Below are the code and all the weights of a small trained network. Each question names an input and a class and asks about switching units off, where a switched-off unit gives its printed mean instead of its output.

import numpy as np


def w(rows, s, z=0):
    codes = np.array(rows[::2]) - 128.0
    scale = np.full(codes.shape[1], s)
    scale[-1] = z or s
    return codes * scale


def norm(h):
    return h / np.sqrt((h * h).mean(-1, keepdims=True) + 1e-5)


def f(y):
    return y / 2 * (1 + np.tanh(0.7978845608 * (y + 0.044715 * y**3)))


def log_softmax(a):
    a = a - a.max(-1, keepdims=True)
    return a - np.log(np.exp(a).sum(-1, keepdims=True))


def net(x, mask):
    res = np.array(x, float).reshape(1, 2) / 4 @ E
    u = 0
    for l in range(3):
        y = f(norm(res) @ A[l][:, :-1].T + A[l][:, -1])
        res = res + np.where(mask[u : u + 10], y, B[l][:, -1]) @ B[l][:, :-1]
        u += 10
    return log_softmax(norm(res)[-1] @ U[:, :-1].T + U[:, -1])


A, B = {}, {}
E = w([
[137,51,115,6,30,130,96],'x0',
[83,140,1,37,165,128,147],'x1',
],0.0099)
A[0] = w([
[75,39,103,125,86,97,100,121],'L0N1',
[166,75,121,157,151,58,107,44],'L0N2',
[161,90,197,209,116,241,176,10],'L0N3',
[93,70,118,201,134,87,135,88],'L0N4',
[127,107,183,135,139,96,190,77],'L0N5',
[124,219,106,167,86,236,111,48],'L0N6',
[105,139,3,114,136,181,102,252],'L0N7',
[92,70,135,109,133,150,14,202],'L0N8',
[61,199,142,164,182,34,84,160],'L0N9',
[98,179,175,165,18,117,139,62],'L0N10',
],0.0067,0.0034)
B[0] = w([
[171,87,111,227,148,205,204,160],'L0N1',
[141,108,137,128,137,208,127,115],'L0N2',
[209,168,98,198,83,2,81,181],'L0N3',
[160,93,97,135,82,123,211,132],'L0N4',
[139,68,76,199,76,124,97,130],'L0N5',
[169,149,118,122,92,155,170,124],'L0N6',
[226,158,233,152,80,49,93,254],'L0N7',
[42,172,143,243,118,108,197,171],'L0N8',
[28,36,197,93,55,192,233,197],'L0N9',
[99,195,115,202,58,120,78,151],'L0N10',
],0.005,0.0063)
A[1] = w([
[153,128,188,124,72,162,172,159],'L1N1',
[93,81,96,205,130,92,151,155],'L1N2',
[110,190,57,55,193,94,101,43],'L1N3',
[128,120,125,166,203,170,120,54],'L1N4',
[80,46,117,37,121,249,50,105],'L1N5',
[91,150,60,184,134,152,90,124],'L1N6',
[86,106,95,90,60,152,104,24],'L1N7',
[153,88,200,95,176,91,146,64],'L1N8',
[126,175,104,154,89,163,147,107],'L1N9',
[144,68,121,151,158,128,89,1],'L1N10',
],0.011,0.0049)
B[1] = w([
[172,121,118,92,122,95,88,254],'L1N1',
[136,149,93,76,134,146,139,213],'L1N2',
[87,220,117,102,97,84,6,230],'L1N3',
[152,169,134,129,177,165,126,142],'L1N4',
[63,54,91,134,147,212,181,181],'L1N5',
[168,95,103,71,172,119,154,132],'L1N6',
[63,83,158,152,123,201,173,159],'L1N7',
[162,92,82,123,122,109,129,136],'L1N8',
[131,73,121,79,160,153,123,139],'L1N9',
[128,120,163,170,130,143,59,106],'L1N10',
],0.012,0.006)
A[2] = w([
[137,149,4,89,145,83,151,186],'L2N1',
[151,99,182,191,119,90,115,177],'L2N2',
[201,194,76,135,172,86,146,213],'L2N3',
[18,182,54,85,131,126,85,111],'L2N4',
[166,108,170,219,118,158,179,223],'L2N5',
[138,141,108,152,179,184,235,24],'L2N6',
[114,133,102,169,239,172,250,1],'L2N7',
[118,33,154,140,47,105,110,79],'L2N8',
[71,191,133,146,237,182,238,18],'L2N9',
[93,170,112,115,152,110,86,9],'L2N10',
],0.011,0.0043)
B[2] = w([
[225,148,206,70,156,104,147,221],'L2N1',
[122,159,182,89,146,115,105,201],'L2N2',
[114,55,100,119,142,181,172,255],'L2N3',
[194,198,167,253,119,51,57,225],'L2N4',
[125,183,73,137,100,89,79,203],'L2N5',
[81,66,61,124,114,145,116,169],'L2N6',
[54,41,48,141,31,215,176,187],'L2N7',
[100,149,75,170,176,153,169,195],'L2N8',
[30,25,79,122,65,251,186,199],'L2N9',
[89,109,113,90,42,104,73,151],'L2N10',
],0.012,0.0089)
U = w([
[171,232,171,204,73,40,57,201],'0',
[53,48,40,196,60,211,216,171],'1',
[209,90,182,50,195,99,204,182],'2',
[4,121,205,139,200,51,191,11],'3',
],0.017,0.011)

Each question gives the input, the list of numbers given to net, and the class t.
The units are the neurons (one row each of A and B). Each row of codes is followed by its name. A weight is (code - 128) times the scale printed after its matrix; where a second scale follows, it is the last column's (A, B and U).
mask holds one flag per neuron, layer by layer. A switched-off neuron (its flag False) gives its mean, the last column of its row in B, instead of its output. The means were averaged over made-up inputs and are rounded, as every weight is.
A unit's drop is (log p(t) with every unit on - log p(t) with that unit switched off) / (log p(t) with every unit on - log p(t) with every unit switched off).
most important unit: the unit with the biggest drop
k most important neurons: the k neurons with the biggest drops, biggest first
top k neurons in layer l: the k neurons of layer l with the biggest drops, biggest first
drop when u is switched off: that unit's drop, to one decimal
input [1,3], class 2: most important unit => L0N7
input [3,-4], class 0: 2 most important neurons => (L2N9, L2N3)
input [6,6], class 0: 2 most important neurons => (L0N9, L1N3)
input [3,0], class 2: 2 most important neurons => (L0N8, L0N1)
input [2,-4], class 0: top 3 neurons in layer 2 => (L2N9, L2N7, L2N1)
input [7,8], class 0: 2 most important neurons => (L1N3, L0N9)
input [-3,-3], class 2: 2 most important neurons => (L1N2, L0N7)
input [-3,3], class 2: 2 most important neurons => (L0N9, L0N7)
input [-5,-4], class 1: 2 most important neurons => (L0N7, L1N3)
input [-7,-2], class 1: drop when L0N9 is switched off => 0.0
input [-8,-5], class 1: drop when L0N7 is switched off => 0.1
input [-2,-3], class 2: drop when L1N2 is switched off => 0.9
input [-1,3], class 2: drop when L0N7 is switched off => 1.1
input [3,4], class 0: most important unit => L0N9
